Below is a small trained network, with its code and all its weights. Each question gives an input and a target symbol and asks what happens when units are switched off, that is, made to give their printed mean instead of their output.

import numpy as np


def w(rows, s, z=0):
    codes = np.array(rows[::2]) - 128.0
    scale = np.full(codes.shape[1], s)
    scale[-1] = z or s
    return codes * scale


def f(y):
    return y / 2 * (1 + np.tanh(0.7978845608 * (y + 0.044715 * y**3)))


def softmax(a):
    e = np.exp(a - a.max(-1, keepdims=True))
    return e / e.sum(-1, keepdims=True)


def log_softmax(a):
    a = a - a.max(-1, keepdims=True)
    return a - np.log(np.exp(a).sum(-1, keepdims=True))


def net(x, mask):
    ids = ['ΛΞζμτφω'.index(c) for c in x.split()]
    T = len(ids)
    res = E[ids] + P[:T]
    u = 0
    for l in range(3):
        r = res
        for j in range(2):
            rows = slice(3 * j, 3 * j + 3)
            q, k, v = (r @ M[l][rows].T for M in (Q, K, V))
            z = softmax(np.where(np.tri(T) > 0, q @ k.T / 3**0.5, -1e9)) @ v
            o = O[l][rows]
            res = res + np.where(mask[u + j], z, o[:, -1]) @ o[:, :-1]
        u += 2
        y = f(res @ A[l][:, :-1].T + A[l][:, -1])
        res = res + np.where(mask[u : u + 8], y, B[l][:, -1]) @ B[l][:, :-1]
        u += 8
    return log_softmax(res[-1] @ U[:, :-1].T + U[:, -1])


Q, K, V, O, A, B = {}, {}, {}, {}, {}, {}
E = w([
[152,179,203,237,225],'Λ',
[185,172,170,167,248],'Ξ',
[22,105,73,125,156],'ζ',
[201,175,152,77,86],'μ',
[25,125,197,102,118],'τ',
[112,47,86,95,110],'φ',
[219,21,134,89,174],'ω',
],0.015)
P = w([
[123,110,122,220,220],'0',
[97,195,78,102,186],'1',
[150,87,138,186,148],'2',
[103,178,93,49,148],'3',
[144,75,151,135,106],'4',
[113,169,98,12,114],'5',
[149,83,145,136,92],'6',
],0.011)
Q[0] = w([
[127,143,91,116,171],'L0H0',
[136,62,137,220,37],'L0H0',
[86,254,165,61,119],'L0H0',
[132,104,201,255,120],'L0H1',
[96,74,147,79,173],'L0H1',
[145,80,115,119,138],'L0H1',
],0.012)
K[0] = w([
[150,147,149,74,139],'L0H0',
[106,206,105,252,182],'L0H0',
[43,74,149,61,68],'L0H0',
[154,191,147,239,143],'L0H1',
[201,95,119,58,109],'L0H1',
[135,73,156,153,132],'L0H1',
],0.011)
V[0] = w([
[209,150,124,84,127],'L0H0',
[207,127,153,54,115],'L0H0',
[43,150,207,128,64],'L0H0',
[104,84,242,116,135],'L0H1',
[254,75,117,103,202],'L0H1',
[150,46,97,144,33],'L0H1',
],0.007)
O[0] = w([
[52,122,195,39,163,87],'L0H0',
[74,216,124,35,156,81],'L0H0',
[191,252,102,210,84,121],'L0H0',
[108,2,156,202,122,172],'L0H1',
[35,106,202,8,151,215],'L0H1',
[152,88,120,104,213,3],'L0H1',
],0.0065,0.0048)
A[0] = w([
[250,97,108,182,101,224],'L0N0',
[50,81,84,167,176,84],'L0N1',
[69,52,86,172,112,102],'L0N2',
[26,171,109,160,186,106],'L0N3',
[91,78,116,114,3,123],'L0N4',
[100,117,28,67,46,252],'L0N5',
[135,51,208,136,145,119],'L0N6',
[63,254,62,122,52,188],'L0N7',
],0.0074,0.0048)
B[0] = w([
[70,84,131,147,45,244],'L0N0',
[111,198,84,61,109,179],'L0N1',
[70,177,24,129,107,190],'L0N2',
[126,254,181,29,165,180],'L0N3',
[210,98,21,206,205,183],'L0N4',
[227,111,100,54,167,241],'L0N5',
[141,62,129,188,233,255],'L0N6',
[254,220,169,159,190,244],'L0N7',
],0.0058,0.0047)
Q[1] = w([
[138,196,128,157,106],'L1H0',
[255,238,141,87,141],'L1H0',
[148,67,137,151,73],'L1H0',
[150,105,191,189,176],'L1H1',
[67,145,246,136,179],'L1H1',
[152,182,146,183,124],'L1H1',
],0.0079)
K[1] = w([
[182,138,108,103,91],'L1H0',
[179,73,121,91,111],'L1H0',
[105,134,130,164,142],'L1H0',
[195,144,254,195,125],'L1H1',
[74,141,148,147,180],'L1H1',
[201,153,162,152,141],'L1H1',
],0.0091)
V[1] = w([
[111,120,2,127,160],'L1H0',
[151,83,195,139,102],'L1H0',
[108,70,108,136,193],'L1H0',
[139,128,229,160,116],'L1H1',
[111,120,108,151,74],'L1H1',
[65,104,60,118,211],'L1H1',
],0.0066)
O[1] = w([
[148,1,127,100,209,131],'L1H0',
[149,169,126,126,110,128],'L1H0',
[151,112,217,112,136,254],'L1H0',
[104,100,116,191,205,169],'L1H1',
[151,122,144,80,150,23],'L1H1',
[136,129,64,150,90,240],'L1H1',
],0.0066,0.0031)
A[1] = w([
[146,160,151,181,221,2],'L1N0',
[145,148,184,55,234,112],'L1N1',
[121,125,211,152,100,104],'L1N2',
[83,34,151,96,116,163],'L1N3',
[254,138,109,144,129,171],'L1N4',
[208,83,161,169,79,63],'L1N5',
[125,147,44,79,137,160],'L1N6',
[16,140,99,159,137,96],'L1N7',
],0.0089,0.0042)
B[1] = w([
[172,173,35,115,219,200],'L1N0',
[91,169,117,64,135,255],'L1N1',
[177,93,104,51,2,165],'L1N2',
[72,191,138,201,110,203],'L1N3',
[186,117,124,193,202,203],'L1N4',
[123,166,120,90,82,157],'L1N5',
[175,82,35,134,68,182],'L1N6',
[66,136,74,193,137,159],'L1N7',
],0.0075,0.0097)
Q[2] = w([
[118,73,79,51,173],'L2H0',
[100,149,163,160,210],'L2H0',
[78,68,33,203,160],'L2H0',
[81,60,37,186,34],'L2H1',
[77,19,122,75,133],'L2H1',
[2,92,165,211,53],'L2H1',
],0.0057)
K[2] = w([
[108,82,169,18,86],'L2H0',
[44,134,167,150,187],'L2H0',
[111,49,113,158,96],'L2H0',
[95,126,121,185,183],'L2H1',
[49,253,130,137,130],'L2H1',
[117,100,27,102,158],'L2H1',
],0.0066)
V[2] = w([
[102,197,49,102,170],'L2H0',
[106,58,123,161,167],'L2H0',
[255,135,94,147,140],'L2H0',
[125,117,204,104,157],'L2H1',
[161,59,72,79,149],'L2H1',
[71,179,119,173,153],'L2H1',
],0.0057)
O[2] = w([
[75,89,56,139,134,254],'L2H0',
[136,96,199,168,132,132],'L2H0',
[83,127,137,84,133,155],'L2H0',
[165,91,138,175,137,97],'L2H1',
[122,142,86,80,123,117],'L2H1',
[130,167,255,133,151,191],'L2H1',
],0.0068,0.0077)
A[2] = w([
[53,81,161,30,116,211],'L2N0',
[176,114,55,30,72,85],'L2N1',
[114,5,154,136,120,122],'L2N2',
[132,49,85,74,91,2],'L2N3',
[95,84,76,118,113,225],'L2N4',
[161,125,210,155,82,168],'L2N5',
[56,151,175,122,151,176],'L2N6',
[173,168,169,120,141,113],'L2N7',
],0.011,0.005)
B[2] = w([
[181,173,144,135,101,205],'L2N0',
[83,98,132,165,128,247],'L2N1',
[129,245,140,133,128,168],'L2N2',
[112,147,198,91,151,181],'L2N3',
[167,148,94,122,151,201],'L2N4',
[119,100,142,60,137,153],'L2N5',
[66,123,137,123,110,198],'L2N6',
[111,154,125,87,88,164],'L2N7',
],0.012)
U = w([
[127,52,170,78,250,225],'Λ',
[103,177,201,152,134,2],'Ξ',
[165,49,134,254,210,173],'ζ',
[73,157,36,169,74,1],'μ',
[66,145,132,231,17,125],'τ',
[143,166,186,57,21,221],'φ',
[246,211,115,202,109,134],'ω',
],0.008,0.0058)

Each question gives the input, a string of symbols that net reads in full, and the target symbol t.
The units are the heads (3 rows each of Q, K, V and O) and the neurons (one row each of A and B). Each row of codes is followed by its name. A weight is (code - 128) times the scale printed after its matrix; where a second scale follows, it is the last column's (O, A, B and U).
mask holds one flag per unit, layer by layer, with each layer's heads first. A switched-off unit (its flag False) gives its mean, the last column of its rows in O or B, instead of its output. The means were averaged over made-up inputs and are rounded, as every weight is.
A unit's drop is (log p(t) with every unit on - log p(t) with that unit switched off) / (log p(t) with every unit on - log p(t) with every unit switched off).
The circuit of an input: a set's keep is (log p(t) with only the set's units on - log p(t) with every unit switched off) / (log p(t) with every unit on - log p(t) with every unit switched off). Starting from the 12 units with the biggest drops (on a tie, the unit counted first), units are removed one at a time, each time the one whose removal leaves the highest keep (on an exact tie, the one counted first), for as long as the keep stays at least 0.8.
circuit, biggest first: the units of the circuit, biggest drop first
most important unit: the unit with the biggest drop
top k neurons: the k neurons with the biggest drops, biggest first
heads that matter: for each layer, one digit per head in row order, 1 if its drop is at least 0.15 and else 0, layers parted by /
input τ Ξ ζ τ, target ω: most important unit -> L0H1
input ω μ μ, target φ: heads that matter -> 00 / 10 / 00
input φ Ξ μ φ Ξ Λ, target Λ: circuit, biggest first -> L2N2, L1N3
input φ τ τ τ τ μ, target ω: heads that matter -> 10 / 00 / 00
input φ Ξ τ φ Ξ ζ, target Λ: heads that matter -> 00 / 10 / 00
input ω Ξ ζ Ξ Λ ζ, target ζ: top 4 neurons -> L0N5, L2N1, L0N6, L2N0
input τ ζ ω ω τ ζ, target φ: heads that matter -> 01 / 10 / 00
input ω Λ μ, target φ: top 2 neurons -> L0N7, L2N5
input τ Ξ τ ζ, target ω: circuit, biggest first -> L0N7, L0H1
input τ Λ τ, target ζ: heads that matter -> 11 / 01 / 00
input φ Ξ φ τ φ Λ ω, target Ξ: heads that matter -> 01 / 00 / 00
input ω φ φ, target ω: heads that matter -> 00 / 01 / 11
input τ Ξ φ, target ω: top 3 neurons -> L2N2, L2N4, L0N6
input ζ ω τ Λ Ξ μ, target μ: top 2 neurons -> L2N1, L0N7
input ζ Ξ μ τ τ ζ, target ω: heads that matter -> 10 / 00 / 00
input τ τ τ Λ μ τ, target ω: most important unit -> L0H0
input μ τ Λ Λ Ξ, target Λ: circuit, biggest first -> L0H0, L2N0
input μ φ τ Λ, target Λ: heads that matter -> 00 / 11 / 00
input φ ω τ τ τ φ, target Λ: top 2 neurons -> L2N3, L0N5
input μ φ Λ ζ τ Λ τ, target ζ: top 3 neurons -> L0N4, L0N0, L1N1
input φ Ξ Λ μ, target μ: most important unit -> L2N1
input τ ω Λ ζ, target φ: top 4 neurons -> L2N0, L2N3, L0N5, L1N0
input ω τ ζ, target μ: top 2 neurons -> L1N7, L2N4
input φ φ Ξ τ, target Λ: heads that matter -> 10 / 11 / 00
input ω φ Ξ Λ φ τ, target Λ: top 2 neurons -> L0N7, L2N0
input μ Ξ τ Λ μ φ, target Λ: top 3 neurons -> L0N5, L2N3, L2N1
input Λ τ μ τ ζ τ μ, target τ: heads that matter -> 10 / 10 / 11
